The symbols move the states like this.
$: sado->kome, momu->suni, mezi->nivu, fine->givo, vupu->lito, rimi->sado, ladi->miro, dafe->vago, gifo->vule, kepi->sabu, mura->keno, nora->vapi, luge->kepi, dolo->tivu, sabu->vabe, tivu->vefi, lure->nuta, gale->rimi, fimo->dolo, refi->luge, rake->befi, zuve->keli, gedu->vupu, vule->zuve, lemi->gale, vapi->sona, lito->moso, rura->gifo, keno->fine, suma->nole, vapa->nora, nivu->refi, keli->vapa, kome->momu, sona->suga, kuni->fimo, vefi->mura, suga->gedu, vago->kuni, ligo->lure, befi->rura, bema->lemi, moso->bema, nuta->suma, vabe->ladi, miro->ligo, batu->rake, suni->batu, nole->dafe, givo->mezi
§: sado->fine, momu->mura, mezi->gale, fine->sado, vupu->sabu, rimi->givo, ladi->suga, dafe->vule, gifo->vago, kepi->lito, mura->momu, nora->lure, luge->moso, dolo->rake, sabu->vupu, tivu->batu, lure->nora, gale->mezi, fimo->befi, refi->bema, rake->dolo, zuve->nole, gedu->vabe, vule->dafe, lemi->nivu, vapi->ligo, lito->kepi, rura->kuni, keno->kome, suma->keli, vapa->nuta, nivu->lemi, keli->suma, kome->keno, sona->miro, kuni->rura, vefi->suni, suga->ladi, vago->gifo, ligo->vapi, befi->fimo, bema->refi, moso->luge, nuta->vapa, vabe->gedu, miro->sona, batu->tivu, suni->vefi, nole->zuve, givo->rimi

The rows follow the links: the fewer symbols apart two states are, the more alike their rows tend to be.

Here are some states, each with a row of numbers. One shown again gets a slightly different row.
kepi: -47 3 85 -42 -48 38 30 -44 10 -85 -41 -11 23 10 75 1 -40 51 -80 -33 -14 92 9 4 -28 -43 18 0 -52 94 -68 10 52 0 40 -38 69 75 -84 -50 1 6 46 -4 -66 -64 -13 6 102 67 -61 -12 -38 42 -86 -50 31 2 36 4 -56 10 -11 0 -113 -2
tivu: 83 -105 16 139 -9 32 17 39 40 -18 5 -43 -11 85 -32 71 80 15 -12 61 11 29 -86 68 -43 15 -77 -15 -11 13 -15 -11 -7 91 -38 -69 15 6 25 58 53 78 3 -1 7 47 -62 -31 28 -59 -17 77 5 -60 40 -5 -47 -34 -2 92 75 -5 -56 97 -26 -1
sona: -70 75 -32 11 -35 28 46 -36 28 61 9 25 -15 -51 8 39 -72 -45 -45 -34 30 -64 -52 -46 13 14 78 57 41 36 -56 -92 -21 55 37 104 120 45 10 -50 48 -55 24 -79 21 -98 66 49 -72 1 -37 4 11 62 16 -31 53 39 -5 59 -71 -7 -44 -62 50 8
suma: -21 84 -47 -92 36 -96 -15 -11 -36 54 65 37 -44 -61 -11 -50 -53 -33 47 -22 24 -45 57 -49 58 82 39 8 31 -76 29 -7 -73 -71 16 40 -47 -25 116 -9 -43 -64 -31 -3 88 6 42 30 -46 1 22 -37 47 -7 9 28 -4 28 -36 -69 -15 -5 38 -89 64 -2
vule: -25 -89 39 -86 22 19 -30 -2 -16 -51 -50 -21 32 54 1 -49 -1 39 51 -1 -50 36 64 42 -57 -80 -79 -59 -32 4 30 98 77 -63 -2 -23 -101 -36 -98 -17 -39 53 -28 91 -75 -1 -7 -60 48 -17 32 -42 -58 35 -12 21 10 -43 32 -69 -26 14 32 70 -49 4
vago: 27 60 55 -44 -21 -74 36 12 -37 -57 45 16 -39 -46 77 -43 20 33 -59 27 55 60 47 -35 54 69 69 18 -51 9 -46 -5 -71 -50 -17 -69 31 64 106 28 -37 -34 40 -1 68 60 -43 26 66 89 -33 -7 42 -34 -98 -33 -16 26 -45 -41 33 -4 26 -70 -77 2
refi: -25 85 23 -98 -25 18 5 -16 -23 -46 -59 48 27 -63 75 -45 -23 26 -47 -14 -23 52 66 -43 55 -67 84 -14 -37 67 -48 2 63 -56 12 -26 23 55 -99 -12 -45 -60 26 11 -74 3 -16 29 54 102 -26 -31 -62 -2 -108 -43 20 29 25 -65 -25 8 41 -62 -59 9
batu: 53 99 2 111 -4 59 -7 24 30 -4 -35 42 24 -72 -25 64 23 -5 1 32 -37 -1 -64 -56 101 -59 68 57 8 17 19 -145 42 61 -36 -32 0 8 -50 32 44 -59 13 -98 -31 29 -33 56 6 63 -5 56 -29 -76 -66 0 -22 32 25 73 65 -3 -40 -72 0 -6
miro: -68 -87 -33 28 28 25 -17 -16 29 44 9 -36 -18 64 -74 51 -47 -27 44 -46 9 -39 -60 43 -100 26 -74 -4 27 -30 41 8 -20 81 34 73 -24 -48 22 -48 49 46 -11 -6 29 -121 54 -35 -41 -98 29 16 28 78 97 17 42 -38 -14 73 -74 7 -51 90 52 -4
fimo: 46 -36 67 79 -35 -20 35 38 8 -91 24 -5 -34 21 42 23 67 57 -73 40 30 92 -24 11 11 41 12 -11 -59 42 -66 2 -58 33 -23 -107 66 56 67 30 22 22 49 -5 57 64 -76 -4 99 40 -47 25 29 -55 -71 -49 -40 -21 -24 34 64 10 -17 39 -107 5
vabe: -69 -100 33 37 -23 54 15 -45 39 -53 -4 -41 7 59 -13 61 -42 13 -46 -61 12 41 -77 54 -108 -15 -58 0 -29 33 -29 -1 29 85 31 6 22 20 -42 -55 56 78 25 7 -13 -134 22 -33 45 -24 -36 12 -3 101 12 -20 58 -46 15 78 -87 -3 -38 88 -53 16
rimi: 48 -67 -39 -25 -13 -66 18 26 -28 60 31 -40 -18 72 80 -52 73 -33 -36 43 45 -54 58 38 -32 37 -54 -66 26 10 -32 100 -31 -70 -22 -1 96 35 60 31 -35 48 18 83 50 96 -13 -48 -53 -86 -28 0 46 -39 98 -41 -40 -45 -22 -50 63 -7 48 77 50 23
suga: -50 100 -14 42 -16 25 13 -42 44 5 24 41 -23 -63 -22 62 -63 -8 -14 -44 31 -19 -60 -44 42 39 84 72 24 -3 -9 -139 -43 77 35 55 45 31 48 -58 46 -71 4 -101 21 -108 41 54 -30 47 7 0 31 36 -40 -10 38 37 -26 54 -64 -10 -46 -84 13 -5

Each walk starts at a row. The symbols on each line, taken left to right, move it on to the next state.
Each answer is a row, close to the row of the state it stands for.
-56 91 16 42 10 1 0 -35 26 -10 38 34 -34 -66 -54 63 -56 4 24 -28 27 25 -78 -53 33 48 68 56 -7 -28 29 -121 -48 74 28 15 -50 -4 71 -39 36 -55 -3 -102 45 -105 -4 60 24 63 12 11 24 33 -79 10 26 36 -18 82 -47 -4 -39 -83 -10 8
§ § § $ $ $ $ -71 -3 -68 -29 57 -28 -41 -25 7 94 42 -1 -28 3 -70 -5 -34 -46 90 -40 23 -87 -9 12 -43 75 -21 4 64 -80 60 8 -52 9 33 102 -59 -64 80 -38 -1 13 -46 -6 62 -80 43 -8 -92 -76 45 -8 56 47 83 45 29 -7 -30 15 -57 -8 1 10 115 -5
$ § § § § $ $ -13 97 -9 -92 11 -97 -9 5 -49 8 61 44 -45 -70 19 -69 -30 -19 8 -2 42 -12 79 -52 78 94 76 3 12 -37 11 -2 -77 -92 -16 7 -7 14 113 12 -55 -68 -10 -16 71 39 18 25 -26 57 1 -25 61 -26 -52 5 2 57 -45 -67 4 -4 45 -80 15 12
-30 36 -50 -66 42 -74 -30 -13 3 96 44 33 -32 -26 -50 -27 -38 -44 84 -36 29 -76 36 -31 20 85 9 5 51 -86 61 -1 -64 -36 20 93 -54 -65 92 -36 -26 -29 -47 -3 74 -40 64 10 -98 -29 53 -26 62 42 65 33 23 6 -36 -42 -50 -14 25 -47 103 2
§ $ $ § -61 -38 -60 -2 47 5 -24 -29 13 75 26 -31 -26 28 -90 24 -48 -29 72 -34 0 -70 -46 36 -57 41 -76 -4 49 -62 53 2 -33 40 34 90 -51 -55 52 -44 31 31 -47 -5 28 -103 77 -14 -88 -103 32 -15 26 88 113 54 40 -13 -16 34 -66 -11 -36 57 100 -3
§ § § -58 25 -59 -28 -46 11 38 -35 4 94 5 15 11 -23 52 20 -57 -52 -93 -55 8 -68 -11 -18 -13 1 37 15 64 54 -61 -47 -10 32 33 99 146 64 8 -49 13 -31 48 -41 -5 -101 81 16 -95 -45 -42 -12 0 65 60 -43 47 21 4 19 -67 4 -29 -22 63 7
32 64 -47 -39 26 30 -20 6 -14 88 -73 34 29 -60 -33 -59 7 -39 74 20 -48 -81 54 -52 68 -85 32 -5 48 -21 47 10 88 -69 -23 35 -52 -65 -113 21 -48 -41 -58 -13 -91 70 21 10 -86 -5 38 -14 -51 -48 32 30 -13 32 46 -55 37 14 28 -63 86 9
§ § $ $ § § -8 95 7 -106 -24 3 7 4 -30 5 -58 49 48 -79 59 -72 -23 8 -15 5 -46 -1 86 -56 68 -79 90 4 -3 49 -1 -8 66 -110 5 -13 16 22 -112 -8 -61 -71 17 2 -79 39 -22 38 7 85 -3 -32 -56 -26 -81 -7 -8 44 36 -85 -8 17 47 -90 -20 -3
§ § § § $ $ -31 38 66 -53 -44 36 22 -26 -18 -91 -49 26 44 -23 80 -30 -39 47 -72 -14 -19 66 39 -1 11 -70 56 9 -61 75 -77 3 67 -39 21 -34 61 62 -105 -28 -20 -21 48 6 -64 -37 -20 -3 91 95 -44 -25 -45 29 -118 -31 25 -5 29 -47 -21 7 24 -36 -95 7
31 49 59 63 33 77 -37 11 28 -67 -46 19 27 -34 -78 29 -3 36 56 16 -30 68 -40 -33 42 -59 14 41 -41 -26 48 -68 60 42 -23 -77 -132 -48 -89 9 22 -40 -32 -54 -53 13 -38 42 71 89 44 28 -50 -52 -97 43 -29 30 34 36 25 -3 -32 -48 -62 7
$ $ § § $ $ -29 -90 11 -107 -4 3 -7 -21 -36 -7 -39 -38 38 74 43 -75 -23 11 -3 -22 -29 16 75 63 -72 -63 -82 -75 -12 16 16 134 70 -76 12 14 -20 -12 -88 -22 -43 70 -2 106 -57 -2 16 -63 7 -58 -7 -42 -34 64 53 -8 23 -26 35 -60 -32 -4 41 84 -21 12
$ § $ $ 14 91 32 -78 -5 -94 23 6 -36 -23 63 38 -44 -60 60 -67 5 17 -30 -2 57 40 58 -47 84 77 86 20 -30 -4 -15 -2 -83 -80 -14 -43 7 47 103 4 -47 -72 15 -4 77 43 -15 33 35 84 -24 -17 55 -48 -98 -22 -11 33 -48 -53 16 -21 46 -104 -45 6
58 -64 -39 99 14 67 -34 34 20 62 -30 -22 16 49 -74 38 56 -34 58 47 -27 -62 -54 34 -20 -23 -74 -8 44 -22 40 15 28 50 -40 7 -33 -60 -40 47 34 51 -43 -11 -25 47 -10 -38 -62 -89 35 46 -20 -35 116 31 -52 -26 16 65 65 6 -44 59 53 1
§ § § $ § $ $ 51 -24 -62 65 38 44 -29 22 4 82 -40 -13 43 31 -74 27 63 -51 77 42 -30 -85 -38 15 12 -61 -57 -11 58 -27 61 -4 39 25 -30 27 -57 -59 -71 50 15 21 -51 -2 -38 70 18 -11 -94 -76 44 23 -44 -52 113 46 -34 -22 15 24 53 10 -6 32 115 0
$ $ § $ 57 -49 -64 10 -32 -39 36 31 -24 83 33 -20 -16 32 67 -32 55 -58 -61 49 32 -90 33 36 5 39 -10 -31 54 40 -58 46 -39 -26 -37 18 148 45 58 44 -23 21 34 46 21 94 11 -20 -88 -92 -48 -5 31 -56 107 -44 -43 -13 0 -40 60 -5 10 33 81 5
49 71 31 102 18 88 -16 26 25 -45 -37 37 22 -58 -69 52 22 27 26 24 -25 47 -46 -44 87 -53 40 48 -29 -3 36 -106 55 81 -28 -65 -80 -2 -76 19 37 -45 -26 -98 -62 18 -31 63 47 76 20 33 -47 -53 -88 26 -20 33 36 58 36 6 -59 -86 -36 1
$ $ $ § $ 37 16 80 18 -29 -50 36 31 -14 -84 50 14 -35 -10 73 -18 35 40 -68 36 43 83 14 -4 29 71 37 -3 -67 40 -68 -7 -55 -18 -24 -106 38 69 87 34 -19 -23 44 3 60 64 -75 -5 104 90 -53 3 40 -48 -103 -46 -24 3 -40 -12 40 1 7 -10 -103 -8
§ § § § $ $ 75 -73 54 120 -23 11 32 32 28 -70 27 -33 1 55 22 61 74 38 -50 47 23 71 -71 45 -14 43 -39 -2 -45 29 -41 3 -41 81 -38 -117 41 33 49 53 37 60 56 0 22 66 -66 -31 64 -5 -34 55 20 -60 -8 -28 -59 -34 -26 68 82 -17 -51 66 -81 -4
-4 -55 72 -39 28 35 -31 2 -21 -72 -72 -16 44 32 -60 -27 0 42 81 -6 -50 79 51 28 -29 -72 -63 -18 -52 -22 75 55 95 -45 9 -66 -151 -65 -108 8 -14 38 -37 54 -83 11 -44 -27 92 31 61 -7 -54 11 -39 22 4 -23 22 -41 6 -2 25 27 -69 8
§ § $ § § $ $ -42 -82 -25 -114 -16 7 15 -32 -11 32 -40 -34 29 67 52 -61 -28 -7 -26 -12 -28 -46 70 56 -85 -56 -66 -60 18 45 -37 109 53 -71 33 58 49 9 -76 -39 -50 61 9 92 -42 -17 35 -69 -29 -75 -27 -50 -41 66 80 -10 30 -26 23 -73 -43 1 41 87 17 4
§ § $ $ -58 -29 -56 -57 -38 5 34 -39 -17 71 -15 -11 15 4 65 -11 -46 -34 -70 -45 -2 -75 7 15 -48 -20 15 -11 42 59 -73 29 17 -11 36 95 169 57 -21 -42 -7 8 40 20 -24 -75 71 -2 -98 -82 -54 -18 -11 79 101 -45 32 -14 18 -10 -65 -2 18 28 73 8
4 97 -28 -76 3 14 -9 -5 -43 31 -81 45 38 -77 9 -69 5 -16 21 0 -51 -46 86 -50 71 -80 79 19 21 6 34 13 86 -79 -6 24 -18 -18 -119 16 -62 -79 -18 8 -89 56 13 36 -38 46 26 -28 -67 -49 -44 15 -9 33 39 -77 13 13 53 -97 47 -15
$ $ $ $ § -20 25 55 17 54 -39 -22 -11 10 -85 57 21 -38 -28 -83 20 -28 55 65 -12 37 77 -16 -14 14 79 6 23 -35 -88 62 -43 -71 23 0 -53 -154 -41 101 -19 17 -27 -45 -33 73 -49 -30 5 86 65 54 11 54 15 -85 32 14 10 -35 30 -47 -1 1 -20 -85 1
§ § $ $ § § $ 24 -83 26 -55 25 -96 -5 22 -30 -32 46 -47 -36 55 16 -50 35 17 29 39 22 27 63 41 -56 78 -81 -67 -14 -39 29 127 -62 -66 -15 -37 -55 -27 89 20 -52 61 -7 102 71 77 -33 -56 30 -49 17 -24 46 -19 30 17 -11 -39 -19 -68 29 -14 60 73 -40 1
-79 -93 -1 45 -6 36 -9 -33 24 1 -12 -40 -9 68 -47 60 -44 -6 -11 -38 -4 0 -78 66 -99 -2 -83 -21 -11 7 7 8 -1 78 27 36 0 9 8 -63 48 77 9 -11 -7 -131 36 -36 10 -76 0 20 17 105 60 4 49 -46 -1 82 -86 -6 -67 87 9 -6
§ $ $ -29 71 43 29 40 -15 -16 -25 9 -66 62 31 -22 -39 -65 36 -52 25 47 -23 24 55 -49 -45 20 60 49 64 -37 -68 37 -86 -67 70 32 -17 -108 -33 79 -13 46 -37 -30 -61 61 -80 -1 53 61 96 45 7 52 22 -106 19 29 31 -30 54 -47 -10 -32 -61 -49 -4
$ $ § § -8 -18 56 -11 38 -69 -39 -7 -19 -87 62 -8 -37 23 -71 -14 -2 44 63 -15 34 91 4 25 -14 81 -36 -9 -59 -76 67 32 -90 -13 -1 -72 -156 -67 118 1 -12 20 -55 19 72 -5 -32 -21 83 51 55 3 60 20 -66 44 3 -9 -30 -21 -13 -11 -5 16 -82 0
69 -14 -68 53 -52 -7 42 22 1 93 5 7 8 -13 67 5 57 -54 -76 40 25 -78 -4 -4 37 8 36 2 58 48 -60 -16 -4 17 -39 15 161 60 21 57 -6 4 60 -7 11 92 -1 -3 -87 -53 -55 28 10 -77 86 -49 -41 5 -13 10 76 2 -7 -5 83 7
§ § $ § § $ 51 80 -30 109 -16 58 25 33 35 43 -18 38 10 -51 -11 41 45 -35 -37 35 -15 -41 -48 -47 96 -19 67 52 32 30 -20 -113 21 71 -30 0 81 48 -31 48 46 -58 24 -92 -30 38 -28 48 -39 32 -25 44 -26 -100 -25 -25 -50 25 2 86 75 -5 -50 -80 39 8
§ $ § 72 60 -41 107 -39 38 34 28 5 70 -9 20 -8 -56 37 37 56 -46 -70 51 -1 -76 -30 -23 76 1 67 52 49 61 -48 -72 3 40 -41 18 145 70 -7 61 29 -42 47 -57 13 63 9 27 -79 -21 -55 34 -12 -94 33 -56 -53 22 1 50 69 -3 -34 -40 77 -2
